Here is a tiny trained network, its code and every weight. The questions are about switching its units off for an input and a target symbol, where a switched-off unit gives its printed mean instead of its output.

import numpy as np


def w(rows, s, z=0):
    codes = np.array(rows[::2]) - 128.0
    scale = np.full(codes.shape[1], s)
    scale[-1] = z or s
    return codes * scale


def f(y):
    return np.maximum(y, 0)


def softmax(a):
    e = np.exp(a - a.max(-1, keepdims=True))
    return e / e.sum(-1, keepdims=True)


def log_softmax(a):
    a = a - a.max(-1, keepdims=True)
    return a - np.log(np.exp(a).sum(-1, keepdims=True))


def net(x, mask):
    ids = ['αβδζηλμπστφω'.index(c) for c in x.split()]
    T = len(ids)
    res = E[ids] + P[:T]
    u = 0
    for l in range(2):
        r = res
        for j in range(3):
            rows = slice(3 * j, 3 * j + 3)
            q, k, v = (r @ M[l][rows].T for M in (Q, K, V))
            z = softmax(np.where(np.tri(T) > 0, q @ k.T / 3**0.5, -1e9)) @ v
            o = O[l][rows]
            res = res + np.where(mask[u + j], z, o[:, -1]) @ o[:, :-1]
        u += 3
        y = f(res @ A[l][:, :-1].T + A[l][:, -1])
        res = res + np.where(mask[u : u + 8], y, B[l][:, -1]) @ B[l][:, :-1]
        u += 8
    return log_softmax(res[-1] @ U[:, :-1].T + U[:, -1])


Q, K, V, O, A, B = {}, {}, {}, {}, {}, {}
E = w([
[171,152,127,51,132],'α',
[171,45,156,78,146],'β',
[116,114,245,161,118],'δ',
[156,47,221,156,207],'ζ',
[154,80,124,122,231],'η',
[120,108,169,118,120],'λ',
[120,161,131,108,143],'μ',
[154,84,172,77,109],'π',
[165,216,210,59,64],'σ',
[133,249,176,97,122],'τ',
[76,232,166,186,203],'φ',
[56,97,160,206,179],'ω',
],0.016)
P = w([
[185,158,145,126,39],'0',
[82,112,112,91,143],'1',
[203,199,203,192,50],'2',
[77,112,129,74,157],'3',
[195,198,223,184,59],'4',
[68,110,137,57,164],'5',
[194,196,229,163,79],'6',
[59,105,143,45,172],'7',
[192,189,239,146,96],'8',
[51,99,151,31,180],'9',
[192,184,252,137,116],'10',
[45,92,159,39,192],'11',
],0.011)
Q[0] = w([
[103,127,156,92,164],'L0H1',
[95,135,127,76,56],'L0H1',
[211,90,170,98,134],'L0H1',
[157,113,159,121,125],'L0H2',
[93,139,153,130,136],'L0H2',
[116,170,119,142,176],'L0H2',
[162,117,170,58,164],'L0H3',
[251,60,58,127,108],'L0H3',
[136,121,140,148,129],'L0H3',
],0.011)
K[0] = w([
[41,156,158,1,180],'L0H1',
[67,191,123,134,89],'L0H1',
[109,98,228,202,124],'L0H1',
[128,144,181,24,154],'L0H2',
[130,162,135,98,170],'L0H2',
[162,139,162,83,162],'L0H2',
[88,147,238,80,212],'L0H3',
[189,143,19,194,99],'L0H3',
[103,147,146,205,182],'L0H3',
],0.0069)
V[0] = w([
[192,173,146,113,179],'L0H1',
[106,141,90,81,138],'L0H1',
[159,154,115,161,140],'L0H1',
[255,105,164,98,170],'L0H2',
[83,156,195,134,129],'L0H2',
[138,154,168,87,189],'L0H2',
[81,150,179,103,156],'L0H3',
[146,158,183,125,191],'L0H3',
[136,162,217,87,171],'L0H3',
],0.006)
O[0] = w([
[122,136,134,114,129,167],'L0H1',
[86,102,120,167,134,76],'L0H1',
[170,115,121,108,165,113],'L0H1',
[114,124,167,111,155,208],'L0H2',
[55,137,254,69,210,194],'L0H2',
[103,143,169,112,129,193],'L0H2',
[89,204,173,111,87,202],'L0H3',
[161,88,177,124,168,224],'L0H3',
[89,191,155,79,158,254],'L0H3',
],0.0061)
A[0] = w([
[115,195,25,139,20,192],'L0N1',
[145,92,56,129,183,48],'L0N2',
[20,72,66,27,153,253],'L0N3',
[69,187,11,82,141,245],'L0N4',
[162,142,187,118,211,204],'L0N5',
[201,30,141,48,44,98],'L0N6',
[180,64,203,78,249,105],'L0N7',
[28,78,254,107,121,150],'L0N8',
],0.0066,0.0045)
B[0] = w([
[177,113,162,164,226,129],'L0N1',
[107,137,137,174,107,128],'L0N2',
[85,99,153,29,255,176],'L0N3',
[157,158,140,123,222,139],'L0N4',
[101,163,192,154,118,227],'L0N5',
[117,102,157,176,98,136],'L0N6',
[118,129,169,122,117,230],'L0N7',
[95,180,68,95,116,252],'L0N8',
],0.0093,0.018)
Q[1] = w([
[125,149,181,122,90],'L1H1',
[145,49,197,144,150],'L1H1',
[161,114,128,79,110],'L1H1',
[106,164,167,80,187],'L1H2',
[129,85,95,148,92],'L1H2',
[128,171,199,172,105],'L1H2',
[136,158,155,142,150],'L1H3',
[102,144,254,124,177],'L1H3',
[100,102,101,75,176],'L1H3',
],0.014)
K[1] = w([
[121,133,147,108,113],'L1H1',
[135,59,234,132,109],'L1H1',
[165,60,166,6,99],'L1H1',
[102,174,231,83,65],'L1H2',
[223,53,57,134,31],'L1H2',
[67,97,82,19,128],'L1H2',
[57,210,116,63,89],'L1H3',
[52,160,215,60,141],'L1H3',
[157,199,217,186,106],'L1H3',
],0.013)
V[1] = w([
[117,107,106,182,141],'L1H1',
[103,137,97,57,103],'L1H1',
[109,173,85,146,127],'L1H1',
[199,184,147,30,69],'L1H2',
[127,40,222,201,201],'L1H2',
[86,134,149,191,63],'L1H2',
[205,133,87,132,182],'L1H3',
[247,112,120,48,133],'L1H3',
[135,243,108,200,196],'L1H3',
],0.012)
O[1] = w([
[151,146,152,101,126,46],'L1H1',
[109,109,153,150,160,132],'L1H1',
[163,76,170,106,129,97],'L1H1',
[200,171,179,96,111,172],'L1H2',
[106,3,177,133,115,214],'L1H2',
[72,167,152,171,158,68],'L1H2',
[143,119,112,75,138,4],'L1H3',
[165,111,180,63,123,39],'L1H3',
[60,131,76,69,75,172],'L1H3',
],0.014,0.02)
A[1] = w([
[255,62,186,148,135,1],'L1N1',
[133,53,217,158,164,9],'L1N2',
[184,152,183,231,74,64],'L1N3',
[40,53,77,112,132,93],'L1N4',
[213,137,108,156,23,186],'L1N5',
[211,85,186,148,108,229],'L1N6',
[105,196,198,76,181,42],'L1N7',
[119,132,144,133,194,166],'L1N8',
],0.0094,0.0097)
B[1] = w([
[202,162,4,190,84,155],'L1N1',
[122,149,97,76,96,230],'L1N2',
[126,149,42,53,185,175],'L1N3',
[160,162,151,121,146,252],'L1N4',
[122,139,191,140,160,159],'L1N5',
[133,42,159,162,160,185],'L1N6',
[144,81,95,155,107,187],'L1N7',
[164,147,162,148,80,172],'L1N8',
],0.014,0.026)
U = w([
[168,175,146,136,40,45],'α',
[165,156,148,85,161,52],'β',
[115,79,121,160,28,12],'δ',
[98,124,71,106,15,2],'ζ',
[132,118,232,123,127,220],'η',
[139,114,97,127,89,97],'λ',
[109,160,106,121,163,106],'μ',
[98,117,132,230,108,219],'π',
[165,121,166,178,115,124],'σ',
[76,53,93,115,160,133],'τ',
[146,129,129,145,172,185],'φ',
[129,115,182,171,255,79],'ω',
],0.0082,0.0045)

Each question gives the input, a string of symbols that net reads in full, and the target symbol t.
The units are the heads (3 rows each of Q, K, V and O) and the neurons (one row each of A and B). Each row of codes is followed by its name. A weight is (code - 128) times the scale printed after its matrix; where a second scale follows, it is the last column's (O, A, B and U).
mask holds one flag per unit, layer by layer, with each layer's heads first. A switched-off unit (its flag False) gives its mean, the last column of its rows in O or B, instead of its output. The means were averaged over made-up inputs and are rounded, as every weight is.
A unit's drop is (log p(t) with every unit on - log p(t) with that unit switched off) / (log p(t) with every unit on - log p(t) with every unit switched off).
The circuit of an input: a set's keep is (log p(t) with only the set's units on - log p(t) with every unit switched off) / (log p(t) with every unit on - log p(t) with every unit switched off). Starting from the 12 units with the biggest drops (on a tie, the unit counted first), units are removed one at a time, each time the one whose removal leaves the highest keep (on an exact tie, the one counted first), for as long as the keep stays at least 0.8.
units of the circuit, in order: the units of the circuit, biggest drop first
top k neurons: the k neurons with the biggest drops, biggest first
top k neurons in layer l: the k neurons of layer l with the biggest drops, biggest first
input σ ζ ω α α ω σ η δ η ζ μ, target η: units of the circuit, in order : (L0N7 L0N5 L1H2 L1N4)
input μ τ μ τ, target ζ: units of the circuit, in order : (L1H3)
input ω μ π τ φ ζ η ω η, target π: units of the circuit, in order : (L0N3 L1H3 L1N2)
input ζ β ω ζ π ζ α σ ω, target β: units of the circuit, in order : (L1H2 L1N3)
input ω π η μ, target β: units of the circuit, in order : (L1H2 L0N3)
input ζ φ β φ ζ α ζ, target σ: top 2 neurons : (L0N3 L1N1)
input μ ζ ω τ μ ζ η, target τ: top 2 neurons in layer 0 : (L0N7 L0N3)
input ζ ζ δ π α ζ β, target τ: top 2 neurons in layer 1 : (L1N3 L1N6)
input ω ω λ ω, target ω: units of the circuit, in order : (L1N4 L1H2 L0N3)
input δ ζ ζ ω α ζ β η ζ φ, target μ: units of the circuit, in order : (L1H3 L1N4 L1H2)
input λ σ η, target β: units of the circuit, in order : (L1H2 L1N3)
input ζ τ ω η ω ω τ η β, target δ: units of the circuit, in order : (L1H2 L0N3 L1N3)
input μ μ α ζ ζ μ ζ μ ω ζ, target η: top 2 neurons in layer 0 : (L0N3 L0N7)
input β σ μ ζ τ ζ φ, target τ: top 3 neurons : (L1N3 L0N3 L1N4)
input α ζ ω μ ζ ζ ζ ω μ τ λ, target α: units of the circuit, in order : (L1H2)
input τ α μ ω ζ, target π: units of the circuit, in order : (L0N8 L1H2 L1H3)
input ω λ σ ζ β ω ζ η τ ζ δ μ, target π: top 2 neurons in layer 1 : (L1N7 L1N2)
input μ τ π ζ α ζ ω δ ω α α, target σ: top 3 neurons : (L0N3 L1N1 L1N6)
input ζ μ ζ μ ω μ β α ζ λ δ, target ω: top 2 neurons : (L0N3 L1N2)
input φ ω τ τ η ω μ ζ ω τ, target ζ: top 2 neurons : (L1N7 L1N4)
input ζ λ ω ω ω σ φ μ, target μ: top 3 neurons : (L0N5 L1N4 L1N2)
input ζ ζ π μ η, target η: top neuron : (L0N8)
input ζ ω τ π ζ μ τ α δ ω, target π: top 3 neurons : (L1N7 L1N2 L1N3)
input ζ ζ ζ ζ σ ζ ζ β ω φ ω φ, target μ: top 3 neurons : (L1N4 L1N6 L0N8)
input α ζ ζ ζ ζ π μ, target φ: top 3 neurons in layer 1 : (L1N1 L1N3 L1N6)
input λ τ λ ζ ζ η ω τ ω ω ω, target π: top 3 neurons : (L0N3 L0N8 L1N2)
